Below is a small trained network, with its code and all its weights. Each question gives an input and a class and asks what happens when units are switched off, that is, made to give their printed mean instead of their output.

import numpy as np


def w(rows, s, z=0):
    codes = np.array(rows[::2]) - 128.0
    scale = np.full(codes.shape[1], s)
    scale[-1] = z or s
    return codes * scale


def f(y):
    return y / 2 * (1 + np.tanh(0.7978845608 * (y + 0.044715 * y**3)))


def log_softmax(a):
    a = a - a.max(-1, keepdims=True)
    return a - np.log(np.exp(a).sum(-1, keepdims=True))


def net(x, mask):
    res = np.array(x, float).reshape(1, 6) / 4 @ E
    y = f(res @ A[0][:, :-1].T + A[0][:, -1])
    res = res + np.where(mask, y, B[0][:, -1]) @ B[0][:, :-1]
    return log_softmax(res[-1] @ U[:, :-1].T + U[:, -1])


A, B = {}, {}
E = w([
[138,85,216],'x0',
[253,121,124],'x1',
[129,128,128],'x2',
[127,128,129],'x3',
[121,218,179],'x4',
[128,128,128],'x5',
],0.016)
A[0] = w([
[43,6,165,136],'N0',
[213,72,132,15],'N1',
[83,197,174,113],'N2',
[230,76,158,200],'N3',
[39,169,118,72],'N4',
[208,216,109,123],'N5',
[51,176,110,45],'N6',
[81,52,152,131],'N7',
[91,145,67,119],'N8',
[96,204,216,2],'N9',
[98,135,53,80],'N10',
[184,94,152,155],'N11',
[93,128,37,54],'N12',
[97,134,46,193],'N13',
[108,179,177,71],'N14',
[3,162,131,132],'N15',
[79,13,151,143],'N16',
[144,58,60,74],'N17',
[223,79,133,24],'N18',
[168,207,91,99],'N19',
[158,47,50,187],'N20',
[152,65,44,29],'N21',
[143,148,251,92],'N22',
[93,162,27,160],'N23',
[99,147,35,182],'N24',
[198,91,154,179],'N25',
[144,76,78,83],'N26',
[127,167,184,156],'N27',
[83,125,14,45],'N28',
[79,168,108,66],'N29',
[171,190,96,132],'N30',
[151,59,44,35],'N31',
[9,162,119,220],'N32',
[167,173,142,113],'N33',
[154,97,246,217],'N34',
[107,209,197,83],'N35',
],0.011)
B[0] = w([
[19,178,26,219],'N0',
[87,2,101,163],'N1',
[156,102,155,175],'N2',
[174,167,164,241],'N3',
[209,141,184,177],'N4',
[85,223,66,198],'N5',
[230,186,187,163],'N6',
[55,223,54,178],'N7',
[136,96,175,164],'N8',
[95,13,105,160],'N9',
[148,88,103,156],'N10',
[158,131,147,182],'N11',
[95,36,92,159],'N12',
[194,155,148,205],'N13',
[105,74,147,149],'N14',
[163,95,178,223],'N15',
[25,171,37,203],'N16',
[172,130,168,171],'N17',
[105,12,127,171],'N18',
[70,230,95,166],'N19',
[115,20,151,226],'N20',
[233,198,184,162],'N21',
[207,96,195,182],'N22',
[199,102,158,204],'N23',
[242,121,180,206],'N24',
[155,157,166,204],'N25',
[166,122,169,156],'N26',
[184,161,127,172],'N27',
[89,7,99,173],'N28',
[190,164,138,147],'N29',
[47,210,79,171],'N30',
[252,190,215,167],'N31',
[124,50,129,253],'N32',
[134,212,101,155],'N33',
[90,58,104,231],'N34',
[161,72,149,174],'N35',
],0.007,0.015)
U = w([
[102,3,115,138],'0',
[177,132,175,3],'1',
[47,182,42,251],'2',
],0.013,0.0015)

Each question gives the input, the list of numbers given to net, and the class t.
The units are the neurons (one row each of A and B). Each row of codes is followed by its name. A weight is (code - 128) times the scale printed after its matrix; where a second scale follows, it is the last column's (A, B and U).
mask holds one flag per neuron, in row order. A switched-off neuron (its flag False) gives its mean, the last column of its row in B, instead of its output. The means were averaged over made-up inputs and are rounded, as every weight is.
A unit's drop is (log p(t) with every unit on - log p(t) with that unit switched off) / (log p(t) with every unit on - log p(t) with every unit switched off).
most important unit: the unit with the biggest drop
k most important neurons: the k neurons with the biggest drops, biggest first
drop when u is switched off: that unit's drop, to one decimal
input [1,-7,1,1,8,6], class 0: most important unit => N9
input [-8,-7,1,-4,-1,8], class 0: 3 most important neurons => [N28; N12; N32]
input [7,0,6,-4,6,-4], class 0: 2 most important neurons => [N34; N9]
input [-2,-8,6,-1,3,-3], class 1: 2 most important neurons => [N6; N4]
input [6,5,7,6,-1,-6], class 0: 2 most important neurons => [N34; N1]
input [0,1,7,-6,-6,-6], class 1: 3 most important neurons => [N31; N21; N32]
input [-2,-7,-6,8,1,-1], class 1: 2 most important neurons => [N6; N4]
input [0,1,1,0,7,-3], class 2: 2 most important neurons => [N24; N5]
input [-2,1,6,1,-3,1], class 1: 2 most important neurons => [N34; N32]
input [-7,2,-7,-3,-5,8], class 1: 2 most important neurons => [N31; N21]
input [-3,3,1,-2,-7,-5], class 1: 2 most important neurons => [N31; N21]
input [4,8,-6,-1,-3,1], class 0: 2 most important neurons => [N1; N18]
input [-8,7,6,0,-8,1], class 1: drop when N31 is switched off => 0.4
input [6,7,4,4,-3,2], class 0: drop when N1 is switched off => 0.1
input [3,-8,1,-2,-7,-1], class 2: most important unit => N0
input [-3,-8,3,-3,7,1], class 1: drop when N6 is switched off => 0.2
